Here is a tiny trained network, its code and every weight. The questions are about switching its units off for an input and a class, where a switched-off unit gives its printed mean instead of its output.

import numpy as np


def w(rows, s, z=0):
    codes = np.array(rows[::2]) - 128.0
    scale = np.full(codes.shape[1], s)
    scale[-1] = z or s
    return codes * scale


def f(y):
    return np.maximum(y, 0)


def log_softmax(a):
    a = a - a.max(-1, keepdims=True)
    return a - np.log(np.exp(a).sum(-1, keepdims=True))


def net(x, mask):
    res = np.array(x, float).reshape(1, 4) / 4 @ E
    y = f(res @ A[0][:, :-1].T + A[0][:, -1])
    res = res + np.where(mask, y, B[0][:, -1]) @ B[0][:, :-1]
    return log_softmax(res[-1] @ U[:, :-1].T + U[:, -1])


A, B = {}, {}
E = w([
[133,226,185,26,105,164,185,96,53,194,180],'x0',
[142,37,144,25,89,196,234,163,205,84,66],'x1',
[210,99,208,104,175,2,95,180,14,112,69],'x2',
[111,36,180,211,36,11,178,94,128,175,224],'x3',
],0.0086)
A[0] = w([
[146,187,77,103,242,169,124,131,152,108,70,20],'N1',
[150,163,115,106,144,137,117,141,60,75,45,87],'N2',
[118,119,104,131,210,162,49,72,94,150,146,86],'N3',
[204,161,200,87,142,70,125,115,45,151,108,69],'N4',
[77,166,163,101,102,128,182,184,140,109,111,47],'N5',
[103,171,137,198,129,92,25,61,114,159,154,105],'N6',
[147,88,188,74,81,179,218,176,166,122,110,38],'N7',
[113,22,39,212,160,87,32,173,209,85,84,86],'N8',
[113,33,208,161,85,154,92,83,128,194,131,3],'N9',
[110,173,83,192,200,106,85,94,80,168,184,36],'N10',
[152,54,128,46,78,112,200,183,215,78,58,72],'N11',
[62,133,75,175,114,159,105,80,178,103,137,165],'N12',
[121,147,187,75,75,100,172,59,99,193,177,77],'N13',
[128,221,183,44,122,179,171,93,62,200,162,127],'N14',
[120,180,65,120,222,255,102,140,120,186,92,129],'N15',
[138,211,106,152,119,98,64,99,97,184,126,40],'N16',
[111,37,140,186,71,42,187,63,146,195,215,124],'N17',
[141,183,54,157,98,164,102,22,204,195,139,26],'N18',
[23,106,15,133,141,157,186,113,152,125,176,106],'N19',
[64,201,120,74,76,180,133,62,208,199,181,64],'N20',
[161,94,196,98,176,39,87,190,95,99,78,121],'N21',
],0.0082,0.0055)
B[0] = w([
[192,181,99,197,123,121,209,146,63,181,82,203],'N1',
[196,130,113,150,94,175,134,116,57,161,88,189],'N2',
[93,177,181,95,189,149,200,80,134,96,126,177],'N3',
[185,63,85,95,103,58,78,120,190,145,98,226],'N4',
[113,146,188,165,140,78,128,152,100,29,129,147],'N5',
[51,198,135,53,215,123,180,139,210,70,101,219],'N6',
[57,164,182,102,161,100,195,117,181,95,137,196],'N7',
[99,68,194,213,32,243,26,254,147,122,185,247],'N8',
[221,188,156,183,128,138,190,166,99,168,32,159],'N9',
[103,162,188,100,172,80,166,162,159,46,117,202],'N10',
[56,181,171,82,169,121,188,105,165,64,133,225],'N11',
[174,65,59,58,96,89,92,104,159,115,83,206],'N12',
[118,80,135,176,104,177,103,229,105,154,159,197],'N13',
[102,56,185,224,81,200,25,219,159,105,244,240],'N14',
[173,169,72,171,187,148,128,159,92,233,106,239],'N15',
[124,210,170,135,161,112,135,143,201,79,146,189],'N16',
[169,161,84,151,178,215,215,108,35,220,77,250],'N17',
[161,132,153,75,57,63,85,72,158,129,82,187],'N18',
[162,107,120,119,128,41,103,63,136,144,109,203],'N19',
[169,36,120,107,77,71,104,84,158,137,99,209],'N20',
[151,45,58,47,86,46,98,35,145,152,96,236],'N21',
],0.008,0.013)
U = w([
[123,73,169,185,50,202,29,249,154,102,188,97],'0',
[180,53,66,68,69,30,76,43,165,136,114,97],'1',
[184,186,71,165,145,184,225,149,41,208,101,95],'2',
[66,199,185,82,183,106,203,136,190,2,142,100],'3',
[100,65,38,90,157,184,100,132,123,133,189,254],'4',
],0.0091,0.016)

Each question gives the input, the list of numbers given to net, and the class t.
The units are the neurons (one row each of A and B). Each row of codes is followed by its name. A weight is (code - 128) times the scale printed after its matrix; where a second scale follows, it is the last column's (A, B and U).
mask holds one flag per neuron, in row order. A switched-off neuron (its flag False) gives its mean, the last column of its row in B, instead of its output. The means were averaged over made-up inputs and are rounded, as every weight is.
A unit's drop is (log p(t) with every unit on - log p(t) with that unit switched off) / (log p(t) with every unit on - log p(t) with every unit switched off).
most important unit: the unit with the biggest drop
top k neurons: the k neurons with the biggest drops, biggest first
drop when u is switched off: that unit's drop, to one decimal
input [-5,6,-4,0], class 3: most important unit => N11
input [5,4,-5,4], class 0: top 2 neurons => N14, N13
input [6,-8,-5,-5], class 3: top 2 neurons => N8, N6
input [-3,-6,-8,8], class 1: top 2 neurons => N12, N18
input [0,-4,2,3], class 3: top 2 neurons => N15, N6
input [0,3,-5,-6], class 2: top 2 neurons => N15, N1
input [5,-8,6,8], class 2: top 3 neurons => N17, N13, N11
input [4,8,-6,2], class 3: top 2 neurons => N7, N11
input [2,-1,5,-4], class 1: top 4 neurons => N17, N21, N4, N8
input [-3,5,-6,7], class 2: top 2 neurons => N17, N21
input [2,3,2,4], class 2: top 2 neurons => N8, N17
input [4,1,-3,2], class 0: top 2 neurons => N21, N14
input [7,7,-1,-4], class 0: top 2 neurons => N14, N6
input [-6,5,7,-8], class 2: most important unit => N1
input [5,4,-8,8], class 1: top 2 neurons => N20, N19
input [-8,4,-7,-7], class 0: top 2 neurons => N8, N21
input [6,1,-8,-3], class 1: top 2 neurons => N20, N8
input [6,2,1,-6], class 0: drop when N14 is switched off => 4.0
input [-6,8,-5,1], class 3: drop when N11 is switched off => 1.8
input [1,4,3,6], class 2: drop when N17 is switched off => 0.2
input [-3,-1,-5,3], class 1: drop when N16 is switched off => 0.0
input [5,6,-2,-7], class 2: most important unit => N15
